Below is a small trained network, with its code and all its weights. Each question gives an input and a class and asks what happens when units are switched off, that is, made to give their printed mean instead of their output.

import numpy as np


def w(rows, s, z=0):
    codes = np.array(rows[::2]) - 128.0
    scale = np.full(codes.shape[1], s)
    scale[-1] = z or s
    return codes * scale


def norm(h):
    return h / np.sqrt((h * h).mean(-1, keepdims=True) + 1e-5)


def f(y):
    return y / 2 * (1 + np.tanh(0.7978845608 * (y + 0.044715 * y**3)))


def log_softmax(a):
    a = a - a.max(-1, keepdims=True)
    return a - np.log(np.exp(a).sum(-1, keepdims=True))


def net(x, mask):
    res = np.array(x, float).reshape(1, 5) / 4 @ E
    u = 0
    for l in range(4):
        y = f(norm(res) @ A[l][:, :-1].T + A[l][:, -1])
        res = res + np.where(mask[u : u + 5], y, B[l][:, -1]) @ B[l][:, :-1]
        u += 5
    return log_softmax(norm(res)[-1] @ U[:, :-1].T + U[:, -1])


A, B = {}, {}
E = w([
[188,37,102,126],'x0',
[254,208,143,65],'x1',
[80,100,199,95],'x2',
[150,118,242,135],'x3',
[107,223,121,216],'x4',
],0.0068)
A[0] = w([
[144,93,186,229,1],'L0N0',
[72,127,188,132,89],'L0N1',
[29,39,204,97,87],'L0N2',
[155,153,195,112,93],'L0N3',
[51,254,186,254,65],'L0N4',
],0.013,0.0048)
B[0] = w([
[162,195,116,180,146],'L0N0',
[87,108,115,129,162],'L0N1',
[120,77,224,111,223],'L0N2',
[140,127,158,166,165],'L0N3',
[47,162,6,128,254],'L0N4',
],0.017,0.0081)
A[1] = w([
[27,64,204,159,139],'L1N0',
[70,1,126,188,152],'L1N1',
[213,137,234,118,74],'L1N2',
[146,156,202,249,3],'L1N3',
[48,46,147,91,139],'L1N4',
],0.016,0.0032)
B[1] = w([
[202,159,230,190,254],'L1N0',
[102,99,160,139,241],'L1N1',
[138,129,144,44,230],'L1N2',
[254,203,46,164,158],'L1N3',
[121,114,127,170,240],'L1N4',
],0.021,0.0087)
A[2] = w([
[134,117,80,237,137],'L2N0',
[74,162,80,124,91],'L2N1',
[171,22,66,135,48],'L2N2',
[96,49,91,155,46],'L2N3',
[65,4,100,93,6],'L2N4',
],0.019,0.0016)
B[2] = w([
[88,117,192,178,244],'L2N0',
[45,187,165,128,254],'L2N1',
[234,70,74,251,169],'L2N2',
[104,91,192,89,180],'L2N3',
[133,151,213,138,183],'L2N4',
],0.015,0.0064)
A[3] = w([
[15,27,78,112,46],'L3N0',
[88,66,136,169,45],'L3N1',
[35,4,99,74,85],'L3N2',
[74,75,186,115,31],'L3N3',
[71,51,202,115,4],'L3N4',
],0.014,0.0034)
B[3] = w([
[190,188,110,36,188],'L3N0',
[118,94,147,124,181],'L3N1',
[193,251,141,123,140],'L3N2',
[120,84,92,181,215],'L3N3',
[128,107,106,222,252],'L3N4',
],0.016,0.0044)
U = w([
[132,66,206,218,246],'0',
[182,119,154,19,73],'1',
[193,89,28,139,4],'2',
[5,195,66,134,160],'3',
],0.013,0.0035)

Each question gives the input, the list of numbers given to net, and the class t.
The units are the neurons (one row each of A and B). Each row of codes is followed by its name. A weight is (code - 128) times the scale printed after its matrix; where a second scale follows, it is the last column's (A, B and U).
mask holds one flag per neuron, layer by layer. A switched-off neuron (its flag False) gives its mean, the last column of its row in B, instead of its output. The means were averaged over made-up inputs and are rounded, as every weight is.
A unit's drop is (log p(t) with every unit on - log p(t) with that unit switched off) / (log p(t) with every unit on - log p(t) with every unit switched off).
The circuit of an input: a set's keep is (log p(t) with only the set's units on - log p(t) with every unit switched off) / (log p(t) with every unit on - log p(t) with every unit switched off). Starting from the 12 units with the biggest drops (on a tie, the unit counted first), units are removed one at a time, each time the one whose removal leaves the highest keep (on an exact tie, the one counted first), for as long as the keep stays at least 0.8.
units of the circuit, in order: the units of the circuit, biggest drop first
top k neurons in layer l: the k neurons of layer l with the biggest drops, biggest first
drop of u: that unit's drop, to one decimal
input [0,-5,-2,-6,3], class 3: units of the circuit, in order => (L0N2; L1N0)
input [2,7,0,7,1], class 1: units of the circuit, in order => (L1N2)
input [8,7,-6,2,0], class 1: units of the circuit, in order => (L0N4; L1N2)
input [6,8,3,-8,-4], class 2: top 2 neurons in layer 1 => (L1N0; L1N1)
input [8,6,-1,-2,-8], class 2: units of the circuit, in order => (L0N2; L1N0)
input [8,3,-5,5,-7], class 1: top 3 neurons in layer 0 => (L0N4; L0N1; L0N2)
input [-4,7,-8,8,4], class 3: units of the circuit, in order => (L1N0; L0N4)
input [8,3,-4,6,1], class 2: units of the circuit, in order => (L0N4; L1N3; L0N2; L1N0)
input [5,0,7,6,2], class 1: top 2 neurons in layer 0 => (L0N4; L0N0)
input [5,7,-6,-1,-1], class 2: top 3 neurons in layer 0 => (L0N2; L0N3; L0N0)
input [-1,0,-5,-3,-2], class 2: top 2 neurons in layer 0 => (L0N4; L0N2)
input [3,-3,6,0,6], class 3: top 2 neurons in layer 0 => (L0N4; L0N0)
input [0,2,-5,0,-4], class 2: top 2 neurons in layer 1 => (L1N0; L1N1)
input [5,8,7,4,-8], class 1: top neuron in layer 2 => (L2N0)
input [-8,7,0,0,-8], class 1: drop of L0N4 => 1.4
input [-3,-4,3,4,8], class 3: drop of L0N4 => 1.2
input [1,-6,-3,3,5], class 3: drop of L0N4 => 0.2
input [5,2,-5,-1,-2], class 2: top 3 neurons in layer 0 => (L0N2; L0N4; L0N1)
